Below are the code and all the weights of a small trained network. Each question names an input and a class and asks about switching units off, where a switched-off unit gives its printed mean instead of its output.

import numpy as np


def w(rows, s, z=0):
    codes = np.array(rows[::2]) - 128.0
    scale = np.full(codes.shape[1], s)
    scale[-1] = z or s
    return codes * scale


def norm(h):
    return h / np.sqrt((h * h).mean(-1, keepdims=True) + 1e-5)


def f(y):
    return y / 2 * (1 + np.tanh(0.7978845608 * (y + 0.044715 * y**3)))


def log_softmax(a):
    a = a - a.max(-1, keepdims=True)
    return a - np.log(np.exp(a).sum(-1, keepdims=True))


def net(x, mask):
    res = np.array(x, float).reshape(1, 5) / 4 @ E
    u = 0
    for l in range(3):
        y = f(norm(res) @ A[l][:, :-1].T + A[l][:, -1])
        res = res + np.where(mask[u : u + 7], y, B[l][:, -1]) @ B[l][:, :-1]
        u += 7
    return log_softmax(norm(res)[-1] @ U[:, :-1].T + U[:, -1])


A, B = {}, {}
E = w([
[160,144,89,79,186],'x0',
[132,221,107,207,144],'x1',
[158,139,254,115,166],'x2',
[49,150,150,91,195],'x3',
[155,196,160,66,63],'x4',
],0.0076)
A[0] = w([
[152,254,135,160,129,119],'0.n1',
[118,177,160,113,52,43],'0.n2',
[109,111,245,117,75,186],'0.n3',
[99,187,110,103,104,5],'0.n4',
[40,78,105,48,175,1],'0.n5',
[49,196,85,232,198,53],'0.n6',
[58,213,59,187,159,126],'0.n7',
],0.0078,0.0042)
B[0] = w([
[2,106,48,53,144,220],'0.n1',
[73,180,118,139,48,135],'0.n2',
[62,30,62,183,88,255],'0.n3',
[131,149,137,85,161,108],'0.n4',
[70,129,136,36,106,166],'0.n5',
[189,254,198,135,61,235],'0.n6',
[189,252,88,63,95,255],'0.n7',
],0.0076,0.0036)
A[1] = w([
[127,74,151,163,56,200],'1.n1',
[248,114,30,122,117,217],'1.n2',
[143,240,133,133,94,128],'1.n3',
[53,88,146,147,125,252],'1.n4',
[129,124,184,151,10,128],'1.n5',
[166,99,124,158,87,93],'1.n6',
[192,137,114,124,116,124],'1.n7',
],0.011,0.0036)
B[1] = w([
[177,235,25,156,159,207],'1.n1',
[158,72,105,2,221,249],'1.n2',
[68,187,234,165,100,254],'1.n3',
[82,150,153,139,187,224],'1.n4',
[134,190,48,151,66,190],'1.n5',
[154,170,87,79,211,144],'1.n6',
[123,74,107,72,76,150],'1.n7',
],0.0073,0.0065)
A[2] = w([
[134,87,118,161,104,55],'2.n1',
[43,131,173,123,201,199],'2.n2',
[119,177,84,154,52,239],'2.n3',
[117,97,80,255,92,183],'2.n4',
[118,179,107,134,89,124],'2.n5',
[190,46,132,183,131,137],'2.n6',
[157,62,164,157,174,2],'2.n7',
],0.0092,0.0028)
B[2] = w([
[78,142,1,199,138,106],'2.n1',
[44,16,208,152,59,236],'2.n2',
[30,176,182,136,178,253],'2.n3',
[179,104,102,129,243,181],'2.n4',
[151,184,182,128,116,194],'2.n5',
[77,161,79,156,188,131],'2.n6',
[74,28,203,190,112,125],'2.n7',
],0.0087,0.0053)
U = w([
[58,99,148,86,141,114],'0',
[189,116,132,108,143,13],'1',
[108,250,138,120,117,241],'2',
[109,86,151,173,185,211],'3',
[192,119,118,189,90,1],'4',
[180,116,56,67,197,198],'5',
[129,168,75,152,190,109],'6',
],0.016,0.0051)

Each question gives the input, the list of numbers given to net, and the class t.
The units are the neurons (one row each of A and B). Each row of codes is followed by its name. A weight is (code - 128) times the scale printed after its matrix; where a second scale follows, it is the last column's (A, B and U).
mask holds one flag per neuron, layer by layer. A switched-off neuron (its flag False) gives its mean, the last column of its row in B, instead of its output. The means were averaged over made-up inputs and are rounded, as every weight is.
A unit's drop is (log p(t) with every unit on - log p(t) with that unit switched off) / (log p(t) with every unit on - log p(t) with every unit switched off).
The circuit of an input: a set's keep is (log p(t) with only the set's units on - log p(t) with every unit switched off) / (log p(t) with every unit on - log p(t) with every unit switched off). Starting from the 12 units with the biggest drops (on a tie, the unit counted first), units are removed one at a time, each time the one whose removal leaves the highest keep (on an exact tie, the one counted first), for as long as the keep stays at least 0.8.
units of the circuit, in order: the units of the circuit, biggest drop first
k most important neurons: the k neurons with the biggest drops, biggest first
top k neurons in layer l: the k neurons of layer l with the biggest drops, biggest first
input [6,2,-6,-4,4], class 5: units of the circuit, in order -> 1.n2
input [7,-3,2,1,-4], class 3: top 3 neurons in layer 0 -> 0.n7, 0.n1, 0.n6
input [0,0,-6,4,-3], class 2: 2 most important neurons -> 0.n6, 0.n7
input [-1,-6,-1,-3,-4], class 5: top 2 neurons in layer 1 -> 1.n1, 1.n3
input [1,-3,-3,-2,-8], class 5: top 2 neurons in layer 0 -> 0.n1, 0.n3
input [4,0,-4,4,6], class 0: 3 most important neurons -> 1.n1, 0.n6, 1.n5
input [7,-2,-3,8,8], class 0: top 2 neurons in layer 1 -> 1.n1, 1.n5
input [7,-7,6,-1,2], class 3: 2 most important neurons -> 0.n7, 0.n6
input [4,-2,7,5,0], class 3: top 2 neurons in layer 0 -> 0.n7, 0.n1
input [2,5,6,-1,7], class 0: top 2 neurons in layer 0 -> 0.n1, 0.n6
input [-4,-4,1,-2,-5], class 6: top 3 neurons in layer 1 -> 1.n1, 1.n3, 1.n2
input [-6,-4,-6,-2,-3], class 6: 2 most important neurons -> 0.n7, 1.n1
input [0,-2,-4,-1,3], class 5: 2 most important neurons -> 0.n6, 1.n2
input [0,3,-4,1,-7], class 2: units of the circuit, in order -> 0.n6
input [-3,3,2,1,2], class 3: top 2 neurons in layer 2 -> 2.n2, 2.n4
input [-3,4,2,-7,-3], class 6: top 2 neurons in layer 0 -> 0.n7, 0.n6
